Below are the code and all the weights of a small trained network. Each question names an input and a class and asks about switching units off, where a switched-off unit gives its printed mean instead of its output.

import numpy as np


def w(rows, s, z=0):
    codes = np.array(rows[::2]) - 128.0
    scale = np.full(codes.shape[1], s)
    scale[-1] = z or s
    return codes * scale


def norm(h):
    return h / np.sqrt((h * h).mean(-1, keepdims=True) + 1e-5)


def f(y):
    return y / 2 * (1 + np.tanh(0.7978845608 * (y + 0.044715 * y**3)))


def log_softmax(a):
    a = a - a.max(-1, keepdims=True)
    return a - np.log(np.exp(a).sum(-1, keepdims=True))


def net(x, mask):
    res = np.array(x, float).reshape(1, 5) / 4 @ E
    u = 0
    for l in range(2):
        y = f(norm(res) @ A[l][:, :-1].T + A[l][:, -1])
        res = res + np.where(mask[u : u + 13], y, B[l][:, -1]) @ B[l][:, :-1]
        u += 13
    return log_softmax(norm(res)[-1] @ U[:, :-1].T + U[:, -1])


A, B = {}, {}
E = w([
[101,187,163,177,71,150,174,76,144,63,2,56],'x0',
[178,211,112,215,39,171,139,147,75,38,191,121],'x1',
[92,36,165,123,92,145,84,132,94,160,122,1],'x2',
[92,142,169,188,103,184,57,110,10,172,156,185],'x3',
[158,45,159,195,189,16,118,178,156,26,111,144],'x4',
],0.0084)
A[0] = w([
[153,131,141,184,98,101,134,73,104,92,113,176,96],'L0N0',
[100,153,118,111,107,138,104,120,99,146,158,184,110],'L0N1',
[99,57,169,132,82,93,134,103,116,132,80,59,63],'L0N2',
[123,96,104,85,188,139,164,122,166,118,108,164,39],'L0N3',
[79,110,186,254,222,130,105,85,20,109,80,196,75],'L0N4',
[114,27,141,146,136,129,119,149,130,88,54,18,174],'L0N5',
[116,181,99,134,59,205,131,130,85,137,135,140,121],'L0N6',
[136,94,130,89,153,137,140,140,112,115,133,98,12],'L0N7',
[88,151,125,98,113,109,218,41,162,130,21,109,130],'L0N8',
[182,198,106,187,97,134,176,131,123,20,79,187,82],'L0N9',
[163,78,141,147,149,33,150,179,101,106,151,122,121],'L0N10',
[129,144,62,58,227,94,197,145,210,159,99,157,132],'L0N11',
[53,137,179,118,212,165,110,131,123,162,134,108,1],'L0N12',
],0.0094,0.0055)
B[0] = w([
[111,137,93,171,154,86,117,127,124,204,153,148,172],'L0N0',
[76,105,207,161,144,102,183,68,105,72,52,28,177],'L0N1',
[109,120,114,197,185,100,92,62,132,133,82,131,189],'L0N2',
[88,131,144,118,46,131,105,136,113,89,195,158,162],'L0N3',
[2,121,94,143,138,103,125,182,200,165,205,107,228],'L0N4',
[65,104,118,197,195,152,63,149,141,81,144,80,255],'L0N5',
[133,187,128,117,142,189,136,143,103,174,45,96,235],'L0N6',
[175,133,90,176,132,130,132,129,111,119,156,135,123],'L0N7',
[154,173,184,121,98,237,126,185,68,149,79,58,230],'L0N8',
[119,110,111,208,158,48,107,58,105,129,125,156,242],'L0N9',
[168,101,120,56,79,154,94,176,150,91,197,169,210],'L0N10',
[127,125,151,111,89,65,193,193,188,197,169,152,255],'L0N11',
[171,169,123,180,100,82,124,93,114,122,74,92,144],'L0N12',
],0.0088,0.0082)
A[1] = w([
[130,216,59,128,77,188,192,52,59,172,158,102,152],'L1N0',
[134,171,46,163,139,128,130,123,92,215,174,180,161],'L1N1',
[158,216,128,215,140,92,166,141,160,94,133,111,84],'L1N2',
[119,47,131,125,161,112,125,199,203,77,177,137,4],'L1N3',
[135,178,165,54,171,169,188,190,144,155,39,127,39],'L1N4',
[189,194,194,37,85,163,122,125,174,152,63,112,83],'L1N5',
[122,172,225,28,112,182,175,126,92,170,124,88,61],'L1N6',
[204,225,93,223,106,87,147,171,112,107,120,154,67],'L1N7',
[102,40,171,56,225,102,125,54,128,186,115,61,172],'L1N8',
[70,172,82,184,173,152,46,65,126,126,115,106,113],'L1N9',
[147,122,122,159,143,2,148,106,158,155,155,131,72],'L1N10',
[138,145,116,220,138,142,147,98,130,28,74,98,39],'L1N11',
[226,48,76,56,150,219,39,91,94,15,82,122,27],'L1N12',
],0.0087,0.0025)
B[1] = w([
[137,44,104,97,147,200,151,194,137,142,152,23,239],'L1N0',
[147,126,187,105,115,128,115,89,152,46,27,106,193],'L1N1',
[112,135,155,145,119,80,116,88,124,149,34,128,179],'L1N2',
[89,151,72,135,139,174,88,179,120,155,185,128,233],'L1N3',
[196,100,127,84,61,158,181,116,35,88,181,81,189],'L1N4',
[130,52,79,107,14,183,183,83,62,156,156,79,185],'L1N5',
[148,140,112,119,62,129,175,153,66,126,128,167,222],'L1N6',
[63,156,219,84,182,134,104,43,108,115,93,195,182],'L1N7',
[106,241,169,168,159,74,158,92,152,81,82,127,199],'L1N8',
[147,136,158,172,125,73,103,179,141,121,62,43,254],'L1N9',
[196,124,55,69,76,110,173,112,176,126,176,212,194],'L1N10',
[89,83,150,110,190,138,99,165,162,190,80,117,186],'L1N11',
[239,141,143,111,229,192,181,25,2,114,121,87,140],'L1N12',
],0.0089,0.0086)
U = w([
[73,165,168,217,177,128,81,116,118,131,21,41,170],'0',
[156,142,121,79,25,213,199,153,69,159,130,70,185],'1',
[232,122,96,117,195,198,94,111,77,76,189,122,4],'2',
[150,183,154,119,92,60,172,2,139,125,64,248,115],'3',
[93,127,82,124,130,68,92,191,202,134,229,195,166],'4',
],0.014,0.0031)

Each question gives the input, the list of numbers given to net, and the class t.
The units are the neurons (one row each of A and B). Each row of codes is followed by its name. A weight is (code - 128) times the scale printed after its matrix; where a second scale follows, it is the last column's (A, B and U).
mask holds one flag per neuron, layer by layer. A switched-off neuron (its flag False) gives its mean, the last column of its row in B, instead of its output. The means were averaged over made-up inputs and are rounded, as every weight is.
A unit's drop is (log p(t) with every unit on - log p(t) with that unit switched off) / (log p(t) with every unit on - log p(t) with every unit switched off).
The circuit of an input: a set's keep is (log p(t) with only the set's units on - log p(t) with every unit switched off) / (log p(t) with every unit on - log p(t) with every unit switched off). Starting from the 12 units with the biggest drops (on a tie, the unit counted first), units are removed one at a time, each time the one whose removal leaves the highest keep (on an exact tie, the one counted first), for as long as the keep stays at least 0.8.
units of the circuit, in order: the units of the circuit, biggest drop first
unit that matters most: the unit with the biggest drop
k most important neurons: the k neurons with the biggest drops, biggest first
top k neurons in layer l: the k neurons of layer l with the biggest drops, biggest first
input [-1,7,1,-2,4], class 4: units of the circuit, in order	L0N8
input [-3,7,4,-4,6], class 2: top 3 neurons in layer 0	L0N11, L0N4, L0N10
input [-4,-6,-4,7,-3], class 3: units of the circuit, in order	L1N0, L1N3
input [-5,-4,5,-1,-6], class 3: top 2 neurons in layer 1	L1N8, L1N9
input [7,-5,-7,-4,5], class 3: top 4 neurons in layer 0	L0N9, L0N11, L0N6, L0N8
input [-4,-2,5,-3,-5], class 0: 2 most important neurons	L0N8, L1N8
input [-5,8,2,-3,0], class 2: 2 most important neurons	L0N11, L0N10
input [-6,-8,4,8,-7], class 0: 3 most important neurons	L0N8, L1N8, L0N11
input [-5,2,5,-6,7], class 2: top 2 neurons in layer 0	L0N10, L0N4
input [-6,0,6,0,-2], class 0: 2 most important neurons	L0N11, L1N8
input [-1,-6,-2,5,0], class 4: top 2 neurons in layer 0	L0N4, L0N6
input [4,2,-7,-1,0], class 3: 2 most important neurons	L0N9, L0N5
input [8,7,-5,2,-8], class 0: top 4 neurons in layer 0	L0N9, L0N11, L0N10, L0N0
input [7,7,-5,4,-6], class 0: units of the circuit, in order	L0N9
input [-8,0,-6,-3,-5], class 1: 4 most important neurons	L0N9, L0N5, L0N4, L0N1
input [3,-3,-4,-7,3], class 1: 2 most important neurons	L0N8, L0N4
input [2,7,0,-2,5], class 3: 2 most important neurons	L0N9, L1N10
input [0,3,-3,-7,2], class 3: 2 most important neurons	L0N9, L0N4
input [-8,-7,5,8,-7], class 0: top 2 neurons in layer 0	L0N8, L0N11
input [8,-6,2,-7,-7], class 1: unit that matters most	L0N8
input [-4,3,-7,0,-3], class 3: top 2 neurons in layer 0	L0N5, L0N8
